Below are the code and all the weights of a small trained network. Each question names an input and a target symbol and asks about switching units off, where a switched-off unit gives its printed mean instead of its output.

import numpy as np


def w(rows, s, z=0):
    codes = np.array(rows[::2]) - 128.0
    scale = np.full(codes.shape[1], s)
    scale[-1] = z or s
    return codes * scale


def softmax(a):
    e = np.exp(a - a.max(-1, keepdims=True))
    return e / e.sum(-1, keepdims=True)


def log_softmax(a):
    a = a - a.max(-1, keepdims=True)
    return a - np.log(np.exp(a).sum(-1, keepdims=True))


def net(x, mask):
    ids = ['Σβγεθξ'.index(c) for c in x.split()]
    T = len(ids)
    res = E[ids] + P[:T]
    u = 0
    for l in range(3):
        r = res
        for j in range(2):
            rows = slice(4 * j, 4 * j + 4)
            q, k, v = (r @ M[l][rows].T for M in (Q, K, V))
            z = softmax(np.where(np.tri(T) > 0, q @ k.T / 4**0.5, -1e9)) @ v
            o = O[l][rows]
            res = res + np.where(mask[u + j], z, o[:, -1]) @ o[:, :-1]
        u += 2
    return log_softmax(res[-1] @ U[:, :-1].T + U[:, -1])


Q, K, V, O = {}, {}, {}, {}
E = w([
[90,49,179],'Σ',
[21,138,89],'β',
[139,172,122],'γ',
[155,14,134],'ε',
[155,78,60],'θ',
[12,148,1],'ξ',
],0.013)
P = w([
[217,189,192],'0',
[117,52,234],'1',
[104,55,251],'2',
[127,57,235],'3',
[125,60,240],'4',
[113,69,230],'5',
[96,67,245],'6',
[50,106,251],'7',
],0.0027)
Q[0] = w([
[125,117,170],'L0H0',
[128,113,128],'L0H0',
[142,178,75],'L0H0',
[153,66,161],'L0H0',
[65,219,139],'L0H1',
[134,140,175],'L0H1',
[155,187,3],'L0H1',
[140,124,121],'L0H1',
],0.025)
K[0] = w([
[138,165,145],'L0H0',
[149,139,126],'L0H0',
[71,39,124],'L0H0',
[213,158,167],'L0H0',
[168,242,249],'L0H1',
[106,140,179],'L0H1',
[175,246,27],'L0H1',
[125,129,107],'L0H1',
],0.018)
V[0] = w([
[93,174,178],'L0H0',
[116,102,135],'L0H0',
[67,120,209],'L0H0',
[123,104,90],'L0H0',
[106,248,205],'L0H1',
[182,103,136],'L0H1',
[68,148,115],'L0H1',
[160,90,114],'L0H1',
],0.011)
O[0] = w([
[205,114,125,101],'L0H0',
[118,91,142,152],'L0H0',
[197,34,166,132],'L0H0',
[82,111,108,196],'L0H0',
[252,55,109,5],'L0H1',
[114,193,124,122],'L0H1',
[138,54,133,143],'L0H1',
[94,177,131,151],'L0H1',
],0.011,0.0034)
Q[1] = w([
[121,132,107],'L1H0',
[206,190,198],'L1H0',
[127,87,184],'L1H0',
[107,39,216],'L1H0',
[90,76,113],'L1H1',
[89,187,116],'L1H1',
[2,103,175],'L1H1',
[171,216,55],'L1H1',
],0.013)
K[1] = w([
[137,138,120],'L1H0',
[39,9,71],'L1H0',
[120,123,169],'L1H0',
[130,144,222],'L1H0',
[157,100,66],'L1H1',
[157,117,172],'L1H1',
[209,174,111],'L1H1',
[109,49,180],'L1H1',
],0.015)
V[1] = w([
[98,105,178],'L1H0',
[187,168,119],'L1H0',
[111,127,27],'L1H0',
[41,61,244],'L1H0',
[232,165,232],'L1H1',
[185,183,159],'L1H1',
[140,93,169],'L1H1',
[84,217,2],'L1H1',
],0.0062)
O[1] = w([
[92,137,181,163],'L1H0',
[162,187,84,73],'L1H0',
[155,25,77,130],'L1H0',
[41,121,255,224],'L1H0',
[243,141,206,3],'L1H1',
[213,182,172,68],'L1H1',
[126,85,140,104],'L1H1',
[120,248,86,208],'L1H1',
],0.0054,0.0061)
Q[2] = w([
[223,149,139],'L2H0',
[31,7,84],'L2H0',
[78,137,139],'L2H0',
[112,180,128],'L2H0',
[130,194,126],'L2H1',
[130,139,66],'L2H1',
[89,99,136],'L2H1',
[161,131,85],'L2H1',
],0.018)
K[2] = w([
[87,77,89],'L2H0',
[250,176,139],'L2H0',
[132,185,149],'L2H0',
[96,104,157],'L2H0',
[111,92,170],'L2H1',
[121,82,124],'L2H1',
[185,144,110],'L2H1',
[84,101,123],'L2H1',
],0.019)
V[2] = w([
[140,3,150],'L2H0',
[134,61,96],'L2H0',
[126,154,254],'L2H0',
[139,44,121],'L2H0',
[229,253,222],'L2H1',
[141,64,106],'L2H1',
[185,116,156],'L2H1',
[14,252,162],'L2H1',
],0.01)
O[2] = w([
[203,116,193,108],'L2H0',
[148,152,174,112],'L2H0',
[172,42,83,150],'L2H0',
[165,131,172,110],'L2H0',
[7,115,123,4],'L2H1',
[156,155,156,129],'L2H1',
[106,163,160,73],'L2H1',
[114,60,27,203],'L2H1',
],0.012,0.019)
U = w([
[19,3,228,161],'Σ',
[79,129,203,30],'β',
[25,196,159,254],'γ',
[17,45,167,152],'ε',
[41,179,107,17],'θ',
[119,138,113,159],'ξ',
],0.0052,0.0053)

Each question gives the input, a string of symbols that net reads in full, and the target symbol t.
The units are the heads (4 rows each of Q, K, V and O). Each row of codes is followed by its name. A weight is (code - 128) times the scale printed after its matrix; where a second scale follows, it is the last column's (O and U).
mask holds one flag per head, layer by layer. A switched-off head (its flag False) gives its mean, the last column of its rows in O, instead of its output. The means were averaged over made-up inputs and are rounded, as every weight is.
A unit's drop is (log p(t) with every unit on - log p(t) with that unit switched off) / (log p(t) with every unit on - log p(t) with every unit switched off).
The circuit of an input: a set's keep is (log p(t) with only the set's units on - log p(t) with every unit switched off) / (log p(t) with every unit on - log p(t) with every unit switched off). Starting from all 6 units, units are removed one at a time, each time the one whose removal leaves the highest keep (on an exact tie, the one counted first), for as long as the keep stays at least 0.8.
units of the circuit, in order: the units of the circuit, biggest drop first
most important unit: the unit with the biggest drop
which heads matter: for each layer, one digit per head in row order, 1 if its drop is at least 0.15 and else 0, layers parted by /
input γ γ γ γ β θ Σ, target γ: units of the circuit, in order -> [L2H1; L0H1; L1H0]
input ξ θ ξ, target ξ: units of the circuit, in order -> [L2H1; L0H1; L1H1]
input β β Σ γ γ, target β: units of the circuit, in order -> [L0H1; L2H1; L0H0; L2H0]
input γ θ θ, target θ: most important unit -> L1H0
input γ θ ε γ Σ, target γ: units of the circuit, in order -> [L2H1; L0H1]
input Σ γ β, target Σ: units of the circuit, in order -> [L0H0; L1H1; L2H0; L2H1]
input ξ Σ θ θ ξ ξ ε ε, target ξ: units of the circuit, in order -> [L2H1; L1H1; L0H1; L0H0]
input γ β γ ε, target γ: which heads matter -> 01 / 10 / 01
input θ ε β γ, target ε: units of the circuit, in order -> [L2H1; L0H1]
input ξ β Σ, target ξ: units of the circuit, in order -> [L2H1; L1H1; L0H1]
input θ Σ ε, target θ: units of the circuit, in order -> [L2H0; L0H0; L0H1; L1H1]
input Σ β Σ β θ, target Σ: which heads matter -> 10 / 11 / 10
input ε ε θ, target ε: units of the circuit, in order -> [L0H1; L2H1; L2H0]
input Σ ε ξ ξ ξ θ Σ, target Σ: which heads matter -> 11 / 11 / 10
input Σ θ ξ β θ ξ ε Σ, target Σ: units of the circuit, in order -> [L2H0; L0H0; L1H0; L1H1]
input θ ξ θ ξ β, target θ: units of the circuit, in order -> [L2H0; L1H1; L0H0; L0H1]
input Σ γ θ γ γ, target Σ: which heads matter -> 10 / 01 / 11
input θ ξ ξ Σ ε Σ Σ ξ, target θ: units of the circuit, in order -> [L2H0; L1H1; L0H1; L0H0]
input γ γ θ, target γ: which heads matter -> 01 / 00 / 01
input γ ξ ε θ ξ Σ ξ γ, target γ: which heads matter -> 11 / 10 / 11
input β ξ ξ Σ, target β: which heads matter -> 01 / 01 / 11
input β β ε, target β: which heads matter -> 11 / 01 / 11
input γ Σ ε Σ ε γ, target γ: which heads matter -> 01 / 10 / 01
input ξ θ β, target ξ: which heads matter -> 11 / 01 / 01
input γ γ ξ γ γ Σ ε, target γ: which heads matter -> 01 / 00 / 01
